Below is a small trained network, with its code and all its weights. Each question gives an input and a class and asks what happens when units are switched off, that is, made to give their printed mean instead of their output.

import numpy as np


def w(rows, s, z=0):
    codes = np.array(rows[::2]) - 128.0
    scale = np.full(codes.shape[1], s)
    scale[-1] = z or s
    return codes * scale


def norm(h):
    return h / np.sqrt((h * h).mean(-1, keepdims=True) + 1e-5)


def f(y):
    return np.maximum(y, 0)


def log_softmax(a):
    a = a - a.max(-1, keepdims=True)
    return a - np.log(np.exp(a).sum(-1, keepdims=True))


def net(x, mask):
    res = np.array(x, float).reshape(1, 3) / 4 @ E
    u = 0
    for l in range(2):
        y = f(norm(res) @ A[l][:, :-1].T + A[l][:, -1])
        res = res + np.where(mask[u : u + 3], y, B[l][:, -1]) @ B[l][:, :-1]
        u += 3
    return log_softmax(norm(res)[-1] @ U[:, :-1].T + U[:, -1])


A, B = {}, {}
E = w([
[173,164,43,70,98],'x0',
[174,160,176,254,138],'x1',
[103,120,160,111,81],'x2',
],0.0062)
A[0] = w([
[90,63,12,145,253,2],'L0N0',
[158,204,94,139,189,150],'L0N1',
[101,128,138,132,164,21],'L0N2',
],0.0067,0.0016)
B[0] = w([
[209,216,255,41,191,240],'L0N0',
[55,115,147,127,118,255],'L0N1',
[184,125,57,76,37,146],'L0N2',
],0.0092,0.0027)
A[1] = w([
[194,180,54,84,3,133],'L1N0',
[221,74,72,67,173,118],'L1N1',
[114,178,68,50,180,2],'L1N2',
],0.0055,0.0041)
B[1] = w([
[85,109,74,202,53,251],'L1N0',
[193,109,140,174,255,188],'L1N1',
[228,50,74,108,172,169],'L1N2',
],0.0083,0.0032)
U = w([
[194,211,220,35,208,197],'0',
[129,80,52,74,62,38],'1',
[26,67,193,28,81,72],'2',
[139,147,218,255,163,252],'3',
[101,172,77,198,27,114],'4',
[225,109,54,50,187,30],'5',
],0.013,0.0034)

Each question gives the input, the list of numbers given to net, and the class t.
The units are the neurons (one row each of A and B). Each row of codes is followed by its name. A weight is (code - 128) times the scale printed after its matrix; where a second scale follows, it is the last column's (A, B and U).
mask holds one flag per neuron, layer by layer. A switched-off neuron (its flag False) gives its mean, the last column of its row in B, instead of its output. The means were averaged over made-up inputs and are rounded, as every weight is.
A unit's drop is (log p(t) with every unit on - log p(t) with that unit switched off) / (log p(t) with every unit on - log p(t) with every unit switched off).
The circuit of an input: a set's keep is (log p(t) with only the set's units on - log p(t) with every unit switched off) / (log p(t) with every unit on - log p(t) with every unit switched off). Starting from all 6 units, units are removed one at a time, each time the one whose removal leaves the highest keep (on an exact tie, the one counted first), for as long as the keep stays at least 0.8.
circuit, biggest first: the units of the circuit, biggest drop first
k most important neurons: the k neurons with the biggest drops, biggest first
drop when u is switched off: that unit's drop, to one decimal
input [6,-1,3], class 4: most important neuron	L1N0
input [2,4,5], class 4: circuit, biggest first	L0N0, L1N1
input [-1,-7,0], class 5: circuit, biggest first	L0N1, L1N1
input [-6,1,-7], class 0: 2 most important neurons	L0N0, L1N0
input [7,7,0], class 4: circuit, biggest first	L0N0, L1N0
input [1,-2,2], class 1: 4 most important neurons	L0N0, L1N0, L0N1, L1N2
input [6,8,3], class 4: 3 most important neurons	L0N0, L1N1, L1N0
input [7,-1,5], class 4: 2 most important neurons	L1N0, L0N0
input [1,1,1], class 4: 2 most important neurons	L0N0, L1N1
input [5,4,1], class 4: drop when L0N0 is switched off	0.0
input [-2,-6,-2], class 0: drop when L0N0 is switched off	0.3
input [-2,-7,-4], class 0: drop when L0N0 is switched off	0.5
